Each row is followed by its group and then its class within the group.
|  -2 |  14 |   7 |  -3 |  -8 |   9 |   7 |  21 | -17 |   4 | -19 |   5 |   4 |   2 |   0 |  -2 |   3 |   3 |   8 |  -1 |  -8 | -21 |   6 |   4 |  10 | -15 |  -1 |   1 | -10 |   1 | -21 | -28 |  11 | -14 | -10 |   5 |  -1 |   3 |  24 |  -3 | -11 |   4 |   0 |   6 |  -8 | -13 |   2 | -20 |  30 |  -1 |  16 | -41 | -11 |   2 |   2 |  -1 |  -1 |  25 | -46 |  -2 |  -2 |  -5 | -45 |   4 |   4 |  -7 |  -9 |  -5 |  75 |   3 |  30 |
j697.V
|  -5 |  -1 |   6 |   6 |  -4 |  -3 |  -4 |   5 | -18 |  -3 |  -2 |   0 |  -2 |   2 |  -4 |  13 |  12 |   0 | -16 |  10 |   6 |   0 |  -1 |   7 |  -5 | -26 |   0 |  10 |  -2 |   1 | -21 | -14 |  -4 | -19 | -16 |   6 |  -4 |  18 |  20 |  45 |   3 |  -2 |  -1 |  15 | -11 | -11 |   4 | -21 |  44 |   1 |   4 |  -1 |   0 |   2 |  -2 |  -9 |   4 |  13 | -35 |  -2 |   0 | -10 | -52 |   2 |  -1 |   0 |  -1 |  -9 |  13 |  -3 |  -4 |
j76.N
|   6 |  -1 | -13 |  -2 |  39 |   3 |  -4 |   2 |   6 |   9 | -11 |   2 |   4 | -24 | -12 |  -1 | -14 |   2 |  -1 |  -2 |  -7 |  -1 |  -3 |  -3 |  -2 |  -5 |  -4 | -27 | -12 |  -3 | -16 |   8 |   3 |   4 |   6 |  25 |   1 |  16 |  -4 | -11 |   7 |   2 | -10 |   5 |  -7 |  -8 |  -5 |  -6 |  24 |   7 |  -8 |  17 |   2 |   5 | -14 |  -8 | -10 |  16 | -26 |   5 |   6 |  12 |  25 |  -2 |  -4 | -15 |  -7 |   9 |  29 |  12 |   7 |
j460.W
|   4 |  -1 |   0 |   3 |  -2 |  -4 | -10 |  11 | -14 |   6 | -18 |   3 |   6 |   2 |   1 |  -1 |   0 |   1 |  -7 |  -1 |   1 |   1 |  -4 |   6 |   3 | -22 |  -7 | -11 |   7 |  12 | -20 | -13 |   9 |   4 |  -5 |  12 |  -1 |  17 |  17 |  19 |   1 | -15 | -24 |   1 |  -1 | -15 | -11 | -35 |  27 |  16 |   0 |  -5 |  -2 |   6 |  -7 |  -7 |  -3 |  14 | -41 |  -1 |   0 |   2 | -41 |  -3 | -23 |  -3 |  -1 |   4 |  20 |   0 |  22 |
j76.N
|  15 |   7 |  -2 |   5 |   1 |  -3 |   4 |  19 | -13 |  -2 |  -5 |   5 |   4 |  -8 |  -8 |  -1 |  -2 |   0 |   4 |   0 |  -5 |   3 |   2 |   3 |  -8 | -15 | -27 |   2 |  -3 |   6 | -10 |  -6 |  -3 |   2 |  -9 |  23 |   2 |  13 |  13 |   2 |  -7 |  12 |  -2 | -11 |  -6 |   0 |   2 |  -2 |  20 |   8 |   2 |  -7 | -11 |  -4 |  -3 |   6 |   0 |  23 |  43 |  24 |   2 |   1 | -36 |  -3 | -12 |  -8 | -11 |   7 |  27 |   7 |  23 |
j697.S
|   2 | -12 | -10 |   4 |  -1 |  13 |   1 |   7 |  -9 |   9 | -14 |   4 |   1 |  -3 |  14 | -24 | -38 |  -2 |  -2 |   0 | -10 |  -9 |  -7 |   1 |   0 | -12 |  -2 | -38 |  -1 |  -3 | -26 |  10 |   8 |   2 |  -5 |  28 |  -4 |  13 |  10 |  12 |  -7 |  -8 | -16 |  -3 | -10 | -13 | -15 | -20 |  30 |  -3 |  -6 | -20 | -14 |   5 |  -1 |  -7 |   3 |  25 | -34 |  -3 |   4 |   7 | -12 |  -2 |  -8 |   3 | -21 |  16 |  84 | -13 |  22 |
j460.J
|   1 |   2 |   9 |  -3 |  -1 |   8 |   3 |   5 |   4 |   2 |  30 |   0 |   4 |  -4 |   0 |  -8 | -11 |  -1 |  -3 |   4 |   3 |   0 | -14 |  -4 |   4 | -11 | -13 |  -9 |   6 |   2 | -29 |  -7 |   5 |   1 |  -8 |   6 |  -9 |  18 |  14 |  -4 | -13 |   7 |  12 |   2 |  -8 |   4 | -21 | -31 |  22 |  -4 |  -4 | -11 |  -2 |   3 |  -9 | -14 |   6 |  42 | -36 |   2 |   7 |  -6 | -78 |  12 |   0 |  -1 |   2 | -11 |  48 |   1 |  -1 |
j76.Y
|  -9 |   1 |  -3 | -13 |   8 |   0 |  -3 |   3 |  -5 |   4 |  11 |  -2 | -12 |  -6 |   5 |  23 |  -9 |  -4 |  -8 |  -5 |   7 |  13 |  -6 |  -3 |  -1 |   4 |   2 | -13 | -11 |   2 | -26 | -22 |   4 | -24 | -18 |  -2 |   2 |  18 |   2 |  12 | -36 |  -6 |   0 |  -7 | -12 |   1 |  -2 | -38 |  11 |   3 |   0 |  -7 |  14 |   3 | -11 |  -6 |  15 |   8 | -20 |  -3 |   1 |  -3 | -35 |  -7 |  -8 | -10 |  -3 |   1 |  12 |   1 |  -7 |
j76.Z
|  20 |  -3 |   6 |   0 |  -6 |   5 |  -1 |   9 |  -3 |  10 |  -2 |  14 |   7 |  -3 | -17 |   9 | -17 |  -7 |  -4 |  -4 |   1 |   4 |  32 |  -4 |   0 |   1 |   5 |   6 |  -7 |   7 | -14 |   9 |  -1 |   3 |   2 |  24 |  -3 |  -2 |  21 | -18 |   4 |  16 |  -5 |  -1 |  -1 |  -2 |  -9 |  -4 |  20 |  10 |  -8 |  14 | -13 |  -3 |   6 | -11 |  -5 |   8 | -28 |  16 | -13 |  11 | -10 |  -1 |  -7 |   1 |   3 |  -4 | -11 |  -7 |  12 |
j697.S
|   9 |  -1 | -26 |  -7 |  18 |   9 |  -5 |  30 | -21 | -19 |  -7 |  -3 |   1 |  -3 |   9 | -12 |   1 |  -6 |   4 |  -7 |   2 |   1 |  -7 |  -7 |  -6 | -24 | -14 | -18 |  15 |   1 | -34 | -25 |   4 |  -3 | -24 |  29 |  -9 |  28 |  17 |  -3 |  -6 |  19 |   1 |  -6 | -11 | -15 | -27 | -14 |  72 |  -1 |  -3 | -48 | -14 | -14 | -23 | -15 |   7 |  46 | -84 |   1 |  -2 | -11 | -57 |  -2 |   2 | -12 |  -4 |  -1 |  73 |   4 |  -2 |
j76.N
|   2 |   7 |  -9 |   2 |   6 |  -2 |   3 |   7 | -19 |   3 |   5 |  15 |   0 | -11 |   6 |   6 |   9 |  -5 |  -2 |  10 |  -1 |  -9 |  -9 |   8 |  -6 | -29 |  10 | -12 |  12 |  -8 | -30 |  -9 |   5 | -25 |  -5 |   8 |  -6 |  25 |  15 |  39 |  -3 | -15 |   6 |   2 | -13 | -30 |  25 |   4 |  39 | -11 | -16 | -14 | -16 |  -4 | -15 | -44 |  16 |  23 | -40 |  -1 |  -2 |   7 |  -6 |   5 |   1 |   2 |  -8 |  10 | -11 | -21 |   8 |
j328.G
|  17 |  -4 |  19 |  21 | -13 |  -5 |  -1 |   9 | -13 |  -6 | -10 |  13 |   2 |  -6 |   0 |  -7 |  12 |  -3 |  -4 |  18 | -18 |   4 |   2 |   4 |  -1 |  -8 |   7 | -12 | -34 |   1 | -24 | -12 |   3 |  -1 | -12 |  15 | -11 |   3 |  13 |  29 |   5 | -10 |   8 |  -6 |   3 | -23 |   7 | -25 |  40 |  17 |  -1 |  15 |   2 |   0 |  14 | -14 |   2 |  -7 | -24 |   3 |  -2 |   6 | -44 |   7 |  -8 |  -4 |   4 | -10 |  23 | -18 |  32 |
j697.S
|  -4 |   4 |  -4 |   1 |  -1 |  -3 |   6 |   7 |  -7 | -24 |  -6 |   5 |   5 |  18 |  11 | -16 | -20 |   2 |   4 |  -2 |   9 | -12 |   3 |  -8 |   1 |  -1 | -18 | -34 |  -3 |  -1 | -35 |   0 |   6 |   8 |  19 |   6 |  -1 |  11 |   7 |  -4 |  -4 |   1 |  -3 |   7 |   5 | -11 |  -6 |   0 |   8 | -15 |   6 |  -4 |  -5 |   1 |  -1 |  -8 |  -4 |  17 | -17 |   4 |  -1 |  32 |  12 |   2 | -26 |  -8 |  -2 |  -1 |  51 |  -1 |  18 |
j460.K
|  -9 |  -4 |  -8 |   3 |  -1 |  -1 |  -1 |   6 |  -8 |  -1 |   5 |  -8 |  -2 |  -7 |   0 |   3 |   2 |   0 |  -9 |  29 |  -5 |   0 |  -6 |  -1 |   0 | -23 |   6 | -89 |   0 |   1 | -27 | -18 |  -9 |  -4 |  -6 |  23 |   8 |  17 |   7 |  21 |  -7 |   1 |   4 |  -7 |  -3 | -26 |  11 | -26 |  25 |  18 |  -8 |  -4 |   2 |  12 |   2 |  -7 |  -8 |  18 | -42 |   4 |  -4 |  -8 | -26 |  -4 |  -3 |  -3 |   1 |   6 |  10 |  -6 |   9 |
j76.N
|   7 |   6 | -17 | -30 |   1 |   3 |   4 |  28 | -25 |  -7 |  14 |   1 |  11 |  -2 |  12 |  -8 |  -9 |   0 |   4 | -12 |   7 |  15 |  -5 | -10 |   8 | -23 | -16 | -10 |   7 |  -1 | -37 | -25 | -11 |  -6 |  -9 |  24 | -28 |  14 |  13 | -14 |  -6 |  11 |   8 |  13 |  -5 |  -4 | -27 | -55 |  39 |   6 |   0 | -33 |  -6 |   2 |   5 | -11 |  11 |  39 | -70 |   1 |   3 | -11 | -43 |   6 |  -3 | -58 |  -9 |   0 |  60 |  31 |   3 |
j76.Z
|  -9 |   6 |  -1 |   4 |   4 |   4 |  -2 |  -8 |   6 |  -5 |   2 |   1 | -15 |   1 |  21 |  -6 |  -4 |   3 |   4 |  -8 |   3 |  -6 |  -2 |  -3 |   2 |  -1 | -10 | -20 |  -1 |  -4 |  -5 |   8 |   3 |   5 | -11 | -24 |  -3 |  -7 |   8 | -34 |  -9 | -33 | -10 |  -7 |  -1 | -11 |  -7 |   2 |   9 | -33 |   5 | -34 |  -7 |  -7 |  -7 |  -2 |   7 |  27 |  -5 | -16 | -11 |  -4 | -20 |   6 | -14 |  -6 |  -4 |   5 |  49 | -14 |  10 |
j328.G
|   4 |  -9 |   3 |  26 |   8 |  -4 |  -1 |   9 |  -3 |   5 | -11 |  -7 |  17 |  -6 |  17 | -16 |  11 |  -1 |   2 |  15 | -15 | -16 |   1 |  -3 |  -4 | -27 |   3 | -21 |   2 |  -5 | -25 |  -8 |   1 |   2 |   6 | -10 |  -2 |  24 |  23 |  57 |   2 | -12 |  -6 |   0 |  18 | -62 |   5 |  26 |  33 | -15 |  12 | -47 | -19 |  11 | -12 |  -6 |   0 |   2 |   3 |  -1 |   4 |  -3 |   5 |   5 |   4 |   4 | -12 |   4 |  28 |  -6 |   4 |
j328.H
|   7 | -10 |  14 |   4 |   6 |  -9 |  10 |  14 |   2 | -10 |  -7 |  11 |   1 |  -4 |  -4 |  -8 | -14 | -11 |   5 |   3 |  -7 |  -8 |  -3 |  -6 | -18 |  -5 |   3 | -13 |  21 |  -6 |  -5 |  -1 |  -8 |   0 |   7 |   2 |   8 |  17 |   3 | -16 | -60 | -12 |   2 |  -4 |  -1 | -21 |  -8 | -11 |  17 |   0 |  -7 | -18 |  -4 |   2 | -13 |   1 |  17 |  26 | -33 |  -9 | -12 |   1 |   6 | -10 |  -5 |  10 |  -1 |  15 | -21 | -10 |   1 |
j328.G
|  -3 |  -1 | -28 |  22 |   6 |   5 |   1 |  21 | -18 |   4 |  -6 |   7 |   7 | -15 |   8 |  -3 |   0 |  -6 |  -1 |   7 | -12 |  -8 |  -2 |  -7 | -11 | -37 | -11 | -12 |   4 | -12 | -42 | -11 |  -8 |  -8 | -14 |  -6 | -10 |  27 |  25 |  47 |   5 |  -8 |   0 |  -4 |   7 | -26 |  -7 | -20 |  54 |  -8 | -12 | -41 | -15 |  12 |  -8 | -22 |  10 |  29 | -58 | -15 |  -3 |  -8 | -72 |   8 |  -4 |   5 | -12 |  -2 |  35 |  -4 |  14 |
j76.Y
|  -5 |   0 |   3 |  31 |   9 |  -1 |  -3 |  14 | -24 |   7 | -10 |  12 |  -2 | -10 |  16 |  12 |  27 |  -4 | -10 |  23 | -19 | -11 |  10 |   1 |  -9 | -55 |  -5 | -10 |  12 | -16 | -40 | -19 |  -9 |   9 | -14 |  -5 |  -3 |  39 |  27 |  89 |   6 | -40 | -11 |   4 | -16 | -48 |   2 |  12 |  49 |   3 |   2 | -21 | -10 |   2 | -20 | -11 |   2 |  21 | -41 |  -2 |  -4 |  23 | -18 |   1 | -10 |  10 |  -7 |  -5 |  -6 | -18 |  31 |
j76.Y
|  -8 |  -4 |   7 |  14 |   9 | -15 |  -1 |  -9 | -16 |   6 |  -2 |  -2 |  -5 |   0 |  -6 |   5 |   5 |   2 |  -1 |   1 |  -1 |  -2 |   0 | -11 |  -3 |  18 |   2 |  -3 |  15 |   2 | -11 |  -1 |  -4 |  -5 |  -3 | -13 |  -6 |  21 |  16 |  21 |   2 |  -6 |   2 |  -5 |  -7 | -31 |  -3 |   6 |  10 |  -4 |  -6 | -14 |  -6 |  -8 | -10 |  -3 |  11 |  17 | -31 |   7 |   5 |  -3 |  18 |   2 |  -3 |   6 |   1 |   8 | -30 |  -9 |   1 |
j328.H
|  -1 |   3 |  17 |  -6 |   2 |  -1 |   4 |  14 |  -5 |   8 |  -5 |  11 |  11 |   2 |  -5 |   9 |  -8 |   9 |   0 | -13 |   4 |  -4 |  -4 |  -7 |   3 |  -3 | -16 |   1 |   5 |   5 | -24 |  -9 |  11 |  -6 |  -8 |  22 |  -6 |   8 |  19 |  -7 |  24 |   9 |   1 |  -2 |   7 |  -1 |  -4 | -39 |  34 |  16 | -10 |  14 |  -4 |  36 | -13 |  -5 |  -8 |  19 | -25 |   1 |   3 |  -7 | -46 |   2 |  -1 | -10 |   0 |  -2 |  27 | -12 |  14 |
j697.V
|  -1 |   9 |   9 |  14 |   1 |   8 |  -6 |  24 | -16 |   1 |  -5 |  28 |  15 |  -8 |   6 |  11 |   5 |  -5 |   2 |  44 | -12 |  -2 |  -3 |  -3 |  -1 | -37 |   2 |  -9 |  19 |   0 | -32 | -24 |  -7 |   1 | -17 |  36 |  -2 |  28 |  19 |  58 |   5 |  -3 |  13 |   3 |  -6 | -27 | -13 | -26 |  48 |  15 | -12 |  -1 |   3 |   1 | -19 |  -7 |   5 |  22 | -56 | -12 |  10 |   5 | -65 |   0 | -17 |  -1 |   0 |  -7 |  12 |   9 |  20 |
j76.N
